Below is a small trained network, with its code and all its weights. Each question gives an input and a class and asks what happens when units are switched off, that is, made to give their printed mean instead of their output.

import numpy as np


def w(rows, s, z=0):
    codes = np.array(rows[::2]) - 128.0
    scale = np.full(codes.shape[1], s)
    scale[-1] = z or s
    return codes * scale


def f(y):
    return np.maximum(y, 0)


def log_softmax(a):
    a = a - a.max(-1, keepdims=True)
    return a - np.log(np.exp(a).sum(-1, keepdims=True))


def net(x, mask):
    res = np.array(x, float).reshape(1, 3) / 4 @ E
    y = f(res @ A[0][:, :-1].T + A[0][:, -1])
    res = res + np.where(mask, y, B[0][:, -1]) @ B[0][:, :-1]
    return log_softmax(res[-1] @ U[:, :-1].T + U[:, -1])


A, B = {}, {}
E = w([
[254,54,185,102],'x0',
[41,30,170,89],'x1',
[145,103,49,2],'x2',
],0.0094)
A[0] = w([
[129,94,116,40,83],'N0',
[137,140,117,53,86],'N1',
[172,108,149,69,249],'N2',
[161,85,215,63,129],'N3',
[212,140,117,141,100],'N4',
[181,130,136,132,108],'N5',
[141,185,68,145,81],'N6',
[216,222,84,159,140],'N7',
[141,109,57,87,76],'N8',
[54,22,202,134,67],'N9',
[120,115,46,73,91],'N10',
[177,130,25,114,111],'N11',
[136,133,98,84,93],'N12',
[117,125,174,171,86],'N13',
[129,111,109,87,103],'N14',
[204,142,151,122,104],'N15',
[95,145,104,141,89],'N16',
[147,51,145,134,108],'N17',
[125,147,180,211,57],'N18',
[70,119,62,167,81],'N19',
[90,109,204,168,151],'N20',
[7,132,93,128,75],'N21',
[166,88,143,140,90],'N22',
[167,151,130,198,106],'N23',
[150,31,168,128,114],'N24',
[146,116,183,174,135],'N25',
[3,103,119,117,93],'N26',
[96,70,188,92,82],'N27',
[156,58,193,110,141],'N28',
[105,110,73,54,172],'N29',
[200,124,172,104,84],'N30',
[147,168,170,198,137],'N31',
[109,199,18,178,111],'N32',
[135,101,170,110,125],'N33',
[71,20,93,71,102],'N34',
[90,69,167,172,110],'N35',
[169,115,167,117,69],'N36',
[187,98,163,119,97],'N37',
[208,100,93,166,124],'N38',
[128,151,181,151,100],'N39',
[175,173,73,71,117],'N40',
[72,134,96,138,94],'N41',
[135,172,160,195,76],'N42',
],0.014,0.013)
B[0] = w([
[160,127,111,106,181],'N0',
[154,138,90,133,158],'N1',
[100,186,159,158,254],'N2',
[108,129,120,155,213],'N3',
[118,80,133,146,168],'N4',
[112,86,93,139,155],'N5',
[120,96,119,130,166],'N6',
[106,85,247,93,227],'N7',
[162,126,77,130,159],'N8',
[163,84,175,88,213],'N9',
[150,143,98,126,175],'N10',
[164,135,114,91,174],'N11',
[154,130,65,116,150],'N12',
[164,131,50,120,158],'N13',
[154,141,86,113,154],'N14',
[122,87,93,156,169],'N15',
[132,121,95,144,148],'N16',
[118,80,85,150,176],'N17',
[157,129,83,125,177],'N18',
[120,126,81,148,165],'N19',
[157,177,132,113,206],'N20',
[112,111,97,172,198],'N21',
[121,118,74,149,154],'N22',
[160,128,123,94,177],'N23',
[102,109,99,148,202],'N24',
[151,169,108,120,185],'N25',
[109,96,149,160,203],'N26',
[131,84,152,117,181],'N27',
[107,133,122,161,214],'N28',
[139,159,133,126,218],'N29',
[129,123,91,156,169],'N30',
[156,165,113,123,204],'N31',
[97,77,118,181,214],'N32',
[114,118,124,150,165],'N33',
[156,118,168,94,217],'N34',
[167,134,158,93,180],'N35',
[144,89,64,169,148],'N36',
[118,134,89,147,172],'N37',
[85,99,149,155,175],'N38',
[151,140,63,112,156],'N39',
[157,139,122,111,179],'N40',
[112,121,76,158,161],'N41',
[166,121,119,115,175],'N42',
],0.015,0.014)
U = w([
[50,59,94,211,73],'0',
[246,175,105,71,82],'1',
[132,23,183,90,169],'2',
[36,254,201,154,250],'3',
[38,198,175,62,61],'4',
],0.012,0.019)

Each question gives the input, the list of numbers given to net, and the class t.
The units are the neurons (one row each of A and B). Each row of codes is followed by its name. A weight is (code - 128) times the scale printed after its matrix; where a second scale follows, it is the last column's (A, B and U).
mask holds one flag per neuron, in row order. A switched-off neuron (its flag False) gives its mean, the last column of its row in B, instead of its output. The means were averaged over made-up inputs and are rounded, as every weight is.
A unit's drop is (log p(t) with every unit on - log p(t) with that unit switched off) / (log p(t) with every unit on - log p(t) with every unit switched off).
most important unit: the unit with the biggest drop
top k neurons: the k neurons with the biggest drops, biggest first
drop when u is switched off: that unit's drop, to one decimal
input [-6,8,2], class 2: most important unit -> N34
input [7,5,-7], class 0: top 4 neurons -> N24, N28, N17, N3
input [5,-8,6], class 2: top 3 neurons -> N7, N38, N4
input [-2,-7,-6], class 2: top 2 neurons -> N7, N32
input [-4,6,-5], class 2: top 2 neurons -> N26, N9
input [7,6,7], class 0: top 2 neurons -> N24, N3
input [-5,-8,6], class 2: top 2 neurons -> N7, N32
input [8,-8,-7], class 0: top 2 neurons -> N38, N15
input [-5,6,-6], class 1: top 3 neurons -> N20, N7, N35
input [4,-3,3], class 0: top 3 neurons -> N9, N34, N15
input [-3,-8,3], class 2: drop when N7 is switched off -> 0.2
input [-4,-8,-5], class 2: drop when N3 is switched off -> 0.0
input [3,-7,5], class 2: drop when N7 is switched off -> 0.9
input [-6,1,7], class 1: drop when N28 is switched off -> 0.1
input [-6,3,-8], class 1: most important unit -> N20
